103 137 121 14 52
68 101 100 90 56
->
103 101

61 80 146 145
52 118 131 165
->
61 118

150 95 162
130 151 79
85 48 123
119 140 106
->
150 151 123

53 87
119 31
88 51
61 44
->
53 31

67 147 80
120 114 36
->
67 114

81 131 100 120
91 58 113 185
107 94 45 65
102 103 20 56
->
81 58 45 56
---
117 19 71 91
117 20 70 90
93 117 102 26
98 97 96 106
->
117 19
117 20
93 117

121 116 132
122 184 131
111 97 113
->
121 116
122 184
111 97

154 119 66 97 82
120 141 110 102 151
71 43 133 161 16
->
154 119
120 141
71 43

130 66
147 26
123 70
173 90
61 162
->
130 66
147 26
123 70

121 85 65
59 145 139
56 180 97
->
121 85
59 145
56 180

133 109 91 67 94
92 95 144 65 90
105 106 95 164 112
88 94 114 166 110
->
133 109
92 95
105 106
---
98 167 188 134
21 166 172 38
->
21 166 172 38
98 167 188 134

69 65 125 73 133 136 135
40 140 89 135 107 88 89
80 24 116 170 142 109 112
91 83 68 89 151 137 148
44 103 141 108 99 90 107
80 152 51 97 100 109 112
116 94 155 45 105 66 59
72 106 136 136 88 61 52
150 68 117 147 18 117 118
72 128 114 72 63 150 155
133 118 83 103 122 59 44
->
80 152 51 97 100 109 112
91 83 68 89 151 137 148
133 118 83 103 122 59 44
40 140 89 135 107 88 89
72 128 114 72 63 150 155
80 24 116 170 142 109 112
150 68 117 147 18 117 118
69 65 125 73 133 136 135
72 106 136 136 88 61 52
44 103 141 108 99 90 107
116 94 155 45 105 66 59

117 100 27 83
58 158 61 80
68 149 85 63
81 60 80 70
99 100 84 105
79 103 35 98
71 121 103 70
135 54 168 154
87 103 136 83
94 140 87 79
98 70 102 105
->
117 100 27 83
79 103 35 98
58 158 61 80
81 60 80 70
99 100 84 105
68 149 85 63
94 140 87 79
98 70 102 105
71 121 103 70
87 103 136 83
135 54 168 154

94 109 96 115 100
79 114 120 117 119
71 124 93 146 56
72 180 119 92 148
128 101 113 147 94
159 89 102 87 127
65 187 121 93 119
109 118 75 109 93
->
109 118 75 109 93
71 124 93 146 56
94 109 96 115 100
159 89 102 87 127
128 101 113 147 94
72 180 119 92 148
79 114 120 117 119
65 187 121 93 119

34 105 101 140 36
105 126 94 94 110
99 101 93 150 97
82 120 111 103 73
104 136 127 114 112
->
99 101 93 150 97
105 126 94 94 110
34 105 101 140 36
82 120 111 103 73
104 136 127 114 112

126 41 94 65 75 131 130 122 116 111 138 56
127 41 95 65 76 134 130 122 116 110 138 56
152 83 114 91 119 171 115 115 72 102 144 81
153 81 113 90 118 171 116 115 72 102 144 81
64 96 91 83 77 37 114 130 94 157 88 130
74 96 86 91 94 25 87 102 73 137 95 159
81 91 83 94 103 30 67 70 77 93 95 159
->
81 91 83 94 103 30 67 70 77 93 95 159
74 96 86 91 94 25 87 102 73 137 95 159
64 96 91 83 77 37 114 130 94 157 88 130
126 41 94 65 75 131 130 122 116 111 138 56
127 41 95 65 76 134 130 122 116 110 138 56
153 81 113 90 118 171 116 115 72 102 144 81
152 83 114 91 119 171 115 115 72 102 144 81

147 79 87 106 81 94 110 51 84 94 126
47 178 82 83 89 87 99 117 100 95 83
125 37 92 108 78 88 92 70 112 86 76
->
47 178 82 83 89 87 99 117 100 95 83
147 79 87 106 81 94 110 51 84 94 126
125 37 92 108 78 88 92 70 112 86 76

85 77 131 86 113 106 100 109
24 111 92 106 107 102 82 73
110 75 120 91 107 89 104 128
91 108 81 139 107 108 104 104
117 114 146 45 49 102 66 106
141 97 106 76 124 100 111 101
128 70 102 87 91 89 125 83
95 114 116 57 119 115 54 136
73 110 117 118 95 78 116 33
60 110 99 106 122 92 106 124
->
91 108 81 139 107 108 104 104
24 111 92 106 107 102 82 73
60 110 99 106 122 92 106 124
128 70 102 87 91 89 125 83
141 97 106 76 124 100 111 101
95 114 116 57 119 115 54 136
73 110 117 118 95 78 116 33
110 75 120 91 107 89 104 128
85 77 131 86 113 106 100 109
117 114 146 45 49 102 66 106
